After every row comes roughly how far along a hidden order it lies, from 0 to 9.
In the rows, 100 means zero.
[121,82,107,60,99,0,124,109,101,103,86,134,108,127,152,85,100,104,76,97,109,87,107,88,103,126,111,55,56,94,91,104,86,94,137,111,97,102,114,101,100,98,120,108,108,96,90,122,108,94,97,135]	0
[96,120,82,76,97,71,76,105,99,107,96,85,102,122,120,74,105,103,83,109,108,113,93,101,116,101,97,72,51,81,105,107,56,111,129,88,94,100,60,90,107,89,84,94,115,105,88,88,93,94,106,118]	0
[70,94,109,98,92,109,94,108,100,100,90,96,105,107,107,87,112,97,69,88,99,96,92,61,117,101,107,108,63,78,93,104,82,101,127,95,89,93,94,97,95,101,105,103,105,109,114,89,105,108,79,98]	1
[40,118,91,92,110,118,80,117,109,108,100,96,107,94,123,73,54,113,108,97,99,106,77,60,107,106,105,97,82,101,172,103,121,100,126,95,106,123,75,104,106,98,74,83,111,102,137,122,130,103,109,129]	0
[67,85,124,112,83,121,116,104,100,97,91,104,111,103,87,86,126,88,67,79,99,85,89,44,117,104,112,121,60,70,92,106,81,96,137,101,90,87,87,99,92,101,114,106,102,112,127,84,106,126,74,96]	0
[97,101,123,102,91,155,29,88,98,113,83,100,94,118,146,92,85,117,60,92,96,97,105,118,106,96,105,103,88,86,109,98,111,110,101,88,81,91,98,98,98,109,119,112,102,102,128,106,116,70,78,94]	8
[58,116,86,91,113,122,81,120,109,110,99,95,106,96,135,71,62,115,108,101,100,108,77,66,108,108,103,94,81,99,160,107,114,98,126,93,106,122,78,104,107,97,74,82,111,104,131,118,132,104,107,126]	0
[71,75,128,112,87,144,127,107,101,97,90,101,106,101,77,82,140,93,76,83,100,80,90,51,113,107,130,126,81,67,70,105,85,93,128,98,90,90,110,102,89,100,111,101,103,115,126,79,111,123,75,80]	0
[129,74,106,67,102,0,134,111,102,105,87,127,107,128,143,79,112,110,83,100,108,83,105,85,98,123,114,67,79,89,80,102,91,92,126,110,97,109,121,102,102,97,110,107,111,98,87,119,110,85,95,123]	0
[90,83,120,97,91,96,120,107,100,103,88,108,104,109,113,87,120,98,79,89,101,85,97,62,109,116,113,106,69,76,80,104,83,94,126,100,91,94,110,102,94,100,123,108,107,108,120,99,109,110,78,98]	1
[94,126,74,69,96,44,79,107,99,106,95,87,104,122,121,76,92,98,78,107,107,116,92,105,118,95,94,68,38,95,115,108,58,118,139,90,94,98,53,89,110,96,82,94,115,102,80,88,91,87,113,125]	0
[97,103,118,99,87,135,13,88,97,111,84,104,98,115,163,94,75,111,63,93,96,106,102,115,107,92,101,91,62,97,115,98,111,112,108,95,77,89,91,97,99,109,123,113,104,98,137,109,115,71,80,99]	8
[96,122,88,82,96,94,68,103,98,109,93,85,102,122,129,81,95,106,78,106,106,111,95,111,115,94,97,76,47,90,112,106,64,113,124,88,91,95,85,91,107,99,88,97,110,102,92,91,97,82,103,120]	2
[65,88,122,106,82,114,115,103,99,95,91,109,111,110,91,85,119,89,58,82,99,88,89,50,118,99,109,115,50,76,99,106,79,100,133,101,90,88,96,97,93,100,115,106,104,111,132,87,107,124,74,99]	0
[54,99,99,98,101,135,94,115,107,107,96,94,105,97,114,79,85,111,106,93,99,96,83,52,108,111,108,106,100,92,140,106,110,94,118,94,100,116,90,105,101,97,84,89,110,108,130,110,127,110,94,115]	0
[122,84,116,73,99,41,104,108,101,108,85,118,102,126,143,86,103,111,84,99,106,89,105,97,103,118,111,76,73,88,94,101,94,98,121,103,92,102,114,101,101,101,129,108,110,99,94,115,110,83,90,109]	2
[59,92,123,109,80,121,109,101,100,98,86,108,109,106,104,85,106,89,56,79,98,93,89,59,120,98,107,114,41,75,105,104,86,100,135,100,90,84,89,97,94,103,118,108,101,111,133,85,104,116,76,100]	1
[72,84,125,105,84,123,118,109,100,96,91,103,109,106,95,85,124,91,69,85,101,88,90,49,116,107,112,119,68,72,93,105,81,96,135,99,90,89,102,99,91,100,109,106,105,111,117,87,110,124,70,94]	0
[67,109,99,93,107,122,96,115,106,107,96,91,104,101,168,81,95,112,106,99,101,97,84,64,109,108,106,106,94,92,129,106,103,97,121,92,101,115,87,103,102,97,82,88,110,106,119,107,123,103,98,109]	0
[96,105,118,108,89,156,15,85,98,112,83,94,93,113,158,93,81,118,67,95,93,105,102,120,110,91,100,105,80,88,113,98,114,114,101,85,80,92,91,96,98,109,115,110,101,101,137,106,119,65,77,90]	9
[84,107,121,110,88,170,13,87,99,114,80,92,92,116,160,98,84,117,66,97,94,105,105,123,107,90,101,106,85,84,108,97,108,114,99,85,77,90,100,97,97,111,121,109,100,100,134,104,119,65,70,86]	9
[76,81,117,97,87,90,122,108,100,98,90,114,109,109,104,84,117,93,71,86,102,90,96,51,111,108,112,107,58,75,88,106,84,95,136,103,92,94,101,100,94,100,118,104,105,107,115,97,108,107,79,106]	0
[57,119,105,94,94,132,57,105,104,106,90,102,105,104,139,82,58,109,74,92,95,108,83,81,115,94,99,96,51,96,162,102,112,107,125,93,94,104,75,98,103,103,98,97,105,102,139,110,118,96,94,119]	4
[66,89,120,104,84,128,118,108,101,97,91,105,110,102,95,84,115,90,70,82,99,87,89,46,117,102,110,120,60,75,97,107,89,95,128,99,91,101,98,100,93,100,110,103,102,112,128,77,109,120,76,100]	0
[94,132,72,73,95,39,66,103,98,104,96,87,105,119,139,76,90,101,72,108,107,117,90,95,120,95,94,63,31,95,116,108,55,115,131,92,95,96,53,89,111,96,80,97,114,101,90,86,89,88,110,128]	0
[65,128,80,78,99,74,79,108,102,105,97,96,107,112,129,73,70,105,85,103,104,113,82,83,116,98,97,79,41,101,149,107,83,109,134,91,100,107,58,93,109,96,78,91,111,103,109,102,105,100,107,135]	0
[116,78,115,74,96,30,130,109,101,103,87,123,105,121,127,76,113,102,83,90,107,83,104,77,101,125,113,86,68,86,81,102,88,93,134,105,93,101,115,101,100,98,117,108,109,101,95,111,108,95,88,115]	0
[78,120,85,81,100,84,83,109,101,107,94,86,104,112,119,78,94,107,96,106,104,106,89,85,113,102,97,84,59,93,119,108,77,107,125,90,98,107,68,95,106,97,81,93,118,105,104,93,105,103,105,126]	0
[76,99,103,82,103,102,107,112,105,107,93,110,108,107,124,78,88,107,92,91,103,94,91,71,107,114,108,89,85,90,121,104,101,98,131,101,99,110,98,102,102,98,96,97,110,103,133,111,117,105,95,119]	0
[112,104,85,74,101,28,101,107,100,104,94,98,103,122,125,81,103,105,85,106,109,102,99,93,107,110,104,68,56,94,96,106,69,103,128,97,95,101,81,93,106,96,95,99,114,99,80,97,99,87,103,124]	0
[84,98,122,110,84,145,62,95,98,104,87,103,102,124,135,90,92,98,64,85,96,102,96,86,115,89,104,110,55,81,111,100,101,107,117,92,81,88,93,98,96,106,116,109,102,106,137,96,110,95,74,95]	5
[121,85,103,61,98,0,126,110,101,104,90,130,108,126,145,77,100,105,76,101,108,90,106,106,101,125,112,68,71,91,93,102,85,93,136,109,96,105,108,100,104,99,116,107,110,99,91,118,105,87,98,126]	0
[95,88,101,73,101,16,115,112,102,105,91,120,107,121,143,78,95,108,91,99,108,88,100,83,100,124,111,70,60,87,106,103,91,97,136,106,98,106,102,101,105,98,106,102,111,97,94,120,115,89,101,132]	0
[55,87,120,110,84,126,122,108,100,94,89,103,110,100,90,86,120,89,67,79,100,84,90,45,117,103,111,121,58,73,91,106,85,95,137,99,91,89,107,100,91,100,112,106,104,113,129,82,106,127,72,95]	0
[97,117,81,80,98,58,84,106,98,105,95,81,103,119,112,79,102,102,85,109,109,111,94,99,114,98,98,75,49,91,99,108,62,110,125,88,94,98,67,91,106,96,84,94,113,105,80,85,96,88,103,115]	0
[78,92,122,109,84,140,85,99,99,101,92,102,104,107,113,87,109,98,64,84,98,91,93,73,115,97,107,114,68,80,92,103,91,103,123,95,85,89,97,98,92,104,114,106,102,108,135,91,111,105,77,100]	3
[124,80,112,60,98,0,120,111,101,104,88,128,107,129,141,77,107,108,82,100,109,88,110,87,100,123,113,68,68,92,78,101,88,93,141,110,98,102,122,101,102,97,118,108,111,96,89,123,107,89,99,126]	0
[65,118,90,86,108,105,95,115,106,109,98,86,104,105,119,74,77,114,107,104,102,108,81,76,108,104,103,94,77,99,141,107,100,102,120,92,99,120,69,100,107,97,73,86,112,103,111,108,115,98,107,118]	0
[90,108,115,105,94,147,28,93,101,114,86,97,96,111,158,89,73,115,70,96,96,105,96,106,109,90,105,101,69,91,125,99,115,111,111,87,85,95,89,98,99,108,114,107,102,104,137,110,119,74,83,104]	7
[121,102,122,107,91,149,28,90,96,113,83,99,95,116,152,92,86,116,67,95,95,101,101,111,106,97,103,97,73,87,103,98,119,110,107,88,79,92,97,98,98,109,120,109,101,100,127,108,112,70,77,92]	8
[39,119,88,86,116,128,81,119,110,108,99,94,107,98,128,76,56,117,115,101,100,104,77,59,107,106,104,99,87,103,163,105,120,96,125,91,106,126,78,106,105,98,73,82,111,103,137,121,131,105,109,126]	0
[48,121,86,95,110,135,91,118,110,111,99,91,105,95,132,80,62,119,120,100,99,104,78,59,105,110,105,101,94,100,163,105,122,97,122,95,105,125,80,106,104,97,68,81,112,105,131,128,133,105,107,124]	0
[126,71,108,65,103,8,123,115,99,105,87,123,102,126,141,78,118,111,94,104,109,83,108,87,96,132,116,72,85,83,69,102,88,93,131,109,94,108,132,103,102,98,115,109,111,98,84,120,112,88,96,119]	0
[93,105,121,107,91,173,23,86,97,114,82,93,92,111,156,101,85,117,68,93,94,105,102,115,107,90,102,108,86,86,107,98,112,112,103,85,76,90,96,98,96,109,119,110,98,104,135,107,116,71,70,84]	9
[89,85,125,109,86,151,74,100,99,104,87,99,102,110,101,92,111,93,72,86,98,90,96,76,110,100,107,117,72,76,88,102,100,102,117,93,85,90,103,100,93,105,115,107,104,109,132,91,109,102,74,91]	4
[93,119,83,77,98,68,69,105,99,107,95,83,100,117,122,81,104,108,93,110,107,113,95,90,110,101,99,75,59,90,97,107,62,112,126,90,92,100,64,91,108,97,82,99,115,100,87,88,96,77,107,112]	1
[140,68,115,61,105,2,136,114,99,107,86,120,102,128,134,83,121,112,100,104,109,80,110,89,93,137,117,72,90,85,65,102,88,89,132,109,96,109,126,104,101,98,114,107,112,97,71,121,116,89,94,116]	0
[125,83,110,64,99,0,131,110,101,103,87,130,105,126,145,78,102,107,80,100,109,85,107,87,101,131,115,59,65,93,90,101,91,94,139,110,97,105,115,100,104,98,119,108,110,95,91,121,108,91,97,127]	0
[69,84,121,107,83,130,123,107,100,97,89,103,109,104,88,85,128,91,71,81,100,84,88,43,116,107,110,119,73,76,84,110,84,97,128,101,88,89,105,100,92,101,111,106,105,112,127,85,107,122,73,92]	0
